Below are the code and all the weights of a small trained network. Each question names an input and a class and asks about switching units off, where a switched-off unit gives its printed mean instead of its output.

import numpy as np


def w(rows, s, z=0):
    codes = np.array(rows[::2]) - 128.0
    scale = np.full(codes.shape[1], s)
    scale[-1] = z or s
    return codes * scale


def norm(h):
    return h / np.sqrt((h * h).mean(-1, keepdims=True) + 1e-5)


def f(y):
    return np.maximum(y, 0)


def log_softmax(a):
    a = a - a.max(-1, keepdims=True)
    return a - np.log(np.exp(a).sum(-1, keepdims=True))


def net(x, mask):
    res = np.array(x, float).reshape(1, 5) / 4 @ E
    u = 0
    for l in range(3):
        y = f(norm(res) @ A[l][:, :-1].T + A[l][:, -1])
        res = res + np.where(mask[u : u + 9], y, B[l][:, -1]) @ B[l][:, :-1]
        u += 9
    return log_softmax(norm(res)[-1] @ U[:, :-1].T + U[:, -1])


A, B = {}, {}
E = w([
[52,65,179,15,118],'x0',
[17,171,157,171,114],'x1',
[51,101,172,184,165],'x2',
[104,119,98,161,253],'x3',
[146,156,174,133,225],'x4',
],0.0068)
A[0] = w([
[147,117,151,18,151,91],'L0N1',
[147,150,111,170,183,63],'L0N2',
[79,133,165,110,69,14],'L0N3',
[196,118,83,116,103,123],'L0N4',
[95,63,54,154,131,92],'L0N5',
[96,119,154,98,52,179],'L0N6',
[89,154,248,108,80,166],'L0N7',
[142,113,161,122,182,136],'L0N8',
[78,8,129,188,142,3],'L0N9',
],0.014,0.0036)
B[0] = w([
[142,57,255,247,107,213],'L0N1',
[43,111,130,173,123,198],'L0N2',
[57,40,67,138,41,197],'L0N3',
[210,112,121,75,102,210],'L0N4',
[149,150,137,26,123,177],'L0N5',
[114,93,35,143,93,248],'L0N6',
[34,51,87,163,100,254],'L0N7',
[95,119,217,145,117,191],'L0N8',
[90,108,172,22,164,198],'L0N9',
],0.0097,0.007)
A[1] = w([
[229,185,10,152,73,119],'L1N1',
[44,238,108,156,61,146],'L1N2',
[73,154,85,34,77,111],'L1N3',
[134,153,65,121,194,1],'L1N4',
[11,200,80,185,159,67],'L1N5',
[124,122,158,164,159,45],'L1N6',
[25,111,2,232,70,71],'L1N7',
[60,230,111,189,158,52],'L1N8',
[70,250,117,247,202,121],'L1N9',
],0.0084,0.0057)
B[1] = w([
[197,154,48,84,158,198],'L1N1',
[133,23,62,146,139,185],'L1N2',
[91,2,173,95,117,178],'L1N3',
[176,69,160,100,139,128],'L1N4',
[108,144,20,213,183,181],'L1N5',
[90,111,181,102,100,138],'L1N6',
[115,67,94,179,116,255],'L1N7',
[180,58,26,173,179,156],'L1N8',
[248,92,131,189,233,190],'L1N9',
],0.0095,0.0075)
A[2] = w([
[175,115,193,163,122,89],'L2N1',
[251,11,108,126,137,160],'L2N2',
[168,57,181,217,60,125],'L2N3',
[162,110,191,191,63,174],'L2N4',
[43,77,194,130,158,96],'L2N5',
[75,132,83,151,43,106],'L2N6',
[97,178,184,67,82,2],'L2N7',
[109,110,18,211,184,173],'L2N8',
[96,189,209,138,174,74],'L2N9',
],0.011,0.007)
B[2] = w([
[103,167,195,143,117,146],'L2N1',
[104,252,192,108,104,254],'L2N2',
[105,206,132,125,174,208],'L2N3',
[16,160,139,139,156,178],'L2N4',
[172,101,174,123,118,192],'L2N5',
[91,134,79,176,154,174],'L2N6',
[168,181,104,180,155,129],'L2N7',
[205,110,125,104,175,236],'L2N8',
[105,104,175,173,126,139],'L2N9',
],0.014,0.012)
U = w([
[171,125,61,188,194,120],'0',
[151,118,69,63,118,2],'1',
[98,99,168,183,160,215],'2',
[15,49,18,183,55,204],'3',
[219,207,33,68,6,150],'4',
[95,60,147,13,108,102],'5',
[60,186,197,156,127,131],'6',
[143,170,109,70,150,53],'7',
],0.015,0.0084)

Each question gives the input, the list of numbers given to net, and the class t.
The units are the neurons (one row each of A and B). Each row of codes is followed by its name. A weight is (code - 128) times the scale printed after its matrix; where a second scale follows, it is the last column's (A, B and U).
mask holds one flag per neuron, layer by layer. A switched-off neuron (its flag False) gives its mean, the last column of its row in B, instead of its output. The means were averaged over made-up inputs and are rounded, as every weight is.
A unit's drop is (log p(t) with every unit on - log p(t) with that unit switched off) / (log p(t) with every unit on - log p(t) with every unit switched off).
The circuit of an input: a set's keep is (log p(t) with only the set's units on - log p(t) with every unit switched off) / (log p(t) with every unit on - log p(t) with every unit switched off). Starting from the 12 units with the biggest drops (on a tie, the unit counted first), units are removed one at a time, each time the one whose removal leaves the highest keep (on an exact tie, the one counted first), for as long as the keep stays at least 0.8.
units of the circuit, in order: the units of the circuit, biggest drop first
k most important neurons: the k neurons with the biggest drops, biggest first
top k neurons in layer l: the k neurons of layer l with the biggest drops, biggest first
drop when u is switched off: that unit's drop, to one decimal
input [8,-8,-7,-6,-5], class 6: units of the circuit, in order => [L0N1; L2N2]
input [-2,1,-2,-3,6], class 0: top neuron in layer 1 => [L1N5]
input [3,7,0,4,7], class 0: units of the circuit, in order => [L0N1; L1N5; L2N8]
input [0,6,-5,6,7], class 0: 2 most important neurons => [L0N1; L1N5]
input [-2,5,-1,4,-7], class 5: 4 most important neurons => [L0N5; L0N7; L1N3; L0N2]
input [3,7,-1,1,6], class 3: 2 most important neurons => [L0N7; L2N2]
input [3,-4,6,0,-5], class 5: top 3 neurons in layer 0 => [L0N9; L0N5; L0N2]
input [-8,0,5,-1,-6], class 4: 2 most important neurons => [L0N7; L0N1]
input [-3,-1,0,5,-7], class 5: 2 most important neurons => [L0N5; L1N3]
input [1,7,-3,8,-8], class 5: 2 most important neurons => [L0N5; L0N7]
input [-2,-7,-4,3,1], class 6: 2 most important neurons => [L0N6; L0N1]
input [-1,-7,-4,-4,3], class 6: drop when L0N1 is switched off => 0.6
input [-2,8,6,-5,2], class 3: drop when L2N7 is switched off => 0.0
input [-1,-6,-8,0,2], class 6: units of the circuit, in order => [L2N2]
input [-2,-7,-1,-3,-2], class 4: drop when L1N1 is switched off => 0.2
